Below is a small trained network, with its code and all its weights. Each question gives an input and a class and asks what happens when units are switched off, that is, made to give their printed mean instead of their output.

import numpy as np


def w(rows, s, z=0):
    codes = np.array(rows[::2]) - 128.0
    scale = np.full(codes.shape[1], s)
    scale[-1] = z or s
    return codes * scale


def f(y):
    return y / 2 * (1 + np.tanh(0.7978845608 * (y + 0.044715 * y**3)))


def log_softmax(a):
    a = a - a.max(-1, keepdims=True)
    return a - np.log(np.exp(a).sum(-1, keepdims=True))


def net(x, mask):
    res = np.array(x, float).reshape(1, 5) / 4 @ E
    y = f(res @ A[0][:, :-1].T + A[0][:, -1])
    res = res + np.where(mask, y, B[0][:, -1]) @ B[0][:, :-1]
    return log_softmax(res[-1] @ U[:, :-1].T + U[:, -1])


A, B = {}, {}
E = w([
[129,115,108,120,177,106,98,213,117,48,181,135],'x0',
[126,31,248,95,132,134,88,100,134,96,125,81],'x1',
[120,159,95,172,151,105,47,121,241,57,138,123],'x2',
[123,196,124,106,129,2,91,145,83,134,141,240],'x3',
[129,47,117,126,193,98,185,79,160,21,78,90],'x4',
],0.0069)
A[0] = w([
[125,137,75,133,124,111,178,27,177,127,77,117,60],'n0',
[132,133,100,137,127,224,95,151,186,102,139,82,172],'n1',
[132,72,203,126,131,73,142,112,90,68,119,135,128],'n2',
[130,181,57,126,150,36,95,188,133,57,149,184,181],'n3',
[123,186,208,128,111,61,41,123,129,219,138,187,104],'n4',
[125,128,121,125,135,101,114,146,130,81,135,141,167],'n5',
[134,141,91,126,133,101,110,146,148,70,135,137,140],'n6',
[124,150,151,123,119,148,154,166,42,247,143,151,250],'n7',
[128,205,27,128,116,95,145,148,90,221,135,188,89],'n8',
],0.014,0.0022)
B[0] = w([
[152,122,86,161,156,112,223,49,167,142,144,172,178],'n0',
[107,146,110,152,126,163,77,175,195,121,133,45,196],'n1',
[117,133,201,55,164,76,119,131,111,72,123,114,193],'n2',
[112,74,51,160,78,124,97,152,34,20,124,199,253],'n3',
[142,152,101,103,107,71,10,33,164,206,134,164,237],'n4',
[99,139,133,141,116,127,115,127,121,78,123,105,164],'n5',
[104,100,88,155,115,147,136,137,109,77,136,117,177],'n6',
[147,85,144,112,89,185,172,163,31,211,122,148,243],'n7',
[116,249,179,150,161,91,174,237,136,143,123,196,246],'n8',
],0.016,0.015)
U = w([
[101,80,242,48,219,70,153,107,135,59,93,81,36],'0',
[163,166,128,97,54,64,2,56,123,235,145,189,155],'1',
[173,6,202,63,77,228,175,165,16,203,114,104,139],'2',
[100,125,113,182,131,247,75,181,229,141,157,12,255],'3',
[137,245,158,160,114,112,178,254,84,214,110,211,60],'4',
[163,119,71,190,174,141,226,33,200,152,124,130,79],'5',
[63,97,41,182,70,91,74,173,61,14,136,178,225],'6',
],0.0046,0.00077)

Each question gives the input, the list of numbers given to net, and the class t.
The units are the neurons (one row each of A and B). Each row of codes is followed by its name. A weight is (code - 128) times the scale printed after its matrix; where a second scale follows, it is the last column's (A, B and U).
mask holds one flag per neuron, in row order. A switched-off neuron (its flag False) gives its mean, the last column of its row in B, instead of its output. The means were averaged over made-up inputs and are rounded, as every weight is.
A unit's drop is (log p(t) with every unit on - log p(t) with that unit switched off) / (log p(t) with every unit on - log p(t) with every unit switched off).
The circuit of an input: a set's keep is (log p(t) with only the set's units on - log p(t) with every unit switched off) / (log p(t) with every unit on - log p(t) with every unit switched off). Starting from all 9 units, units are removed one at a time, each time the one whose removal leaves the highest keep (on an exact tie, the one counted first), for as long as the keep stays at least 0.8.
units of the circuit, in order: the units of the circuit, biggest drop first
k most important neurons: the k neurons with the biggest drops, biggest first
drop when u is switched off: that unit's drop, to one decimal
input [2,7,1,-4,0], class 0: units of the circuit, in order : [n2, n3]
input [-4,3,0,-5,-5], class 2: units of the circuit, in order : [n8, n4]
input [-8,8,-6,3,-1], class 2: units of the circuit, in order : [n7]
input [-6,3,-8,-2,4], class 2: units of the circuit, in order : [n8, n7]
input [7,6,4,-2,-3], class 3: units of the circuit, in order : [n3, n1]
input [2,7,-6,1,-2], class 2: units of the circuit, in order : [n8, n7]
input [1,1,-4,0,-3], class 2: units of the circuit, in order : [n7, n8]
input [-7,1,1,-6,-4], class 3: units of the circuit, in order : [n1, n3]
input [6,-2,-8,0,1], class 2: 3 most important neurons : [n7, n8, n4]
input [8,7,4,-6,5], class 0: 2 most important neurons : [n2, n3]
input [6,2,-2,-2,3], class 0: 2 most important neurons : [n3, n7]
input [1,7,-3,-1,-1], class 0: 3 most important neurons : [n7, n2, n3]
input [7,6,-1,-1,-7], class 1: units of the circuit, in order : [n8, n3]
input [-4,-6,5,-8,-4], class 3: units of the circuit, in order : [n1]
input [-6,7,-4,3,2], class 0: 2 most important neurons : [n2, n3]
input [5,5,3,-2,0], class 3: units of the circuit, in order : [n3, n1]
input [0,2,-3,-1,5], class 0: 2 most important neurons : [n7, n3]
input [4,7,8,-2,7], class 0: 2 most important neurons : [n2, n3]
input [-8,7,-4,-2,-7], class 2: 2 most important neurons : [n7, n8]
input [-3,-3,3,-7,7], class 5: units of the circuit, in order : [n0]
input [-7,-7,3,1,5], class 5: 2 most important neurons : [n0, n7]
input [-2,-1,0,-8,-8], class 2: 3 most important neurons : [n7, n8, n4]
input [-2,-3,7,-5,4], class 3: drop when n1 is switched off : 1.0
input [2,3,-6,-6,7], class 0: drop when n2 is switched off : 0.1
input [6,7,-4,-8,-3], class 3: drop when n7 is switched off : 0.1
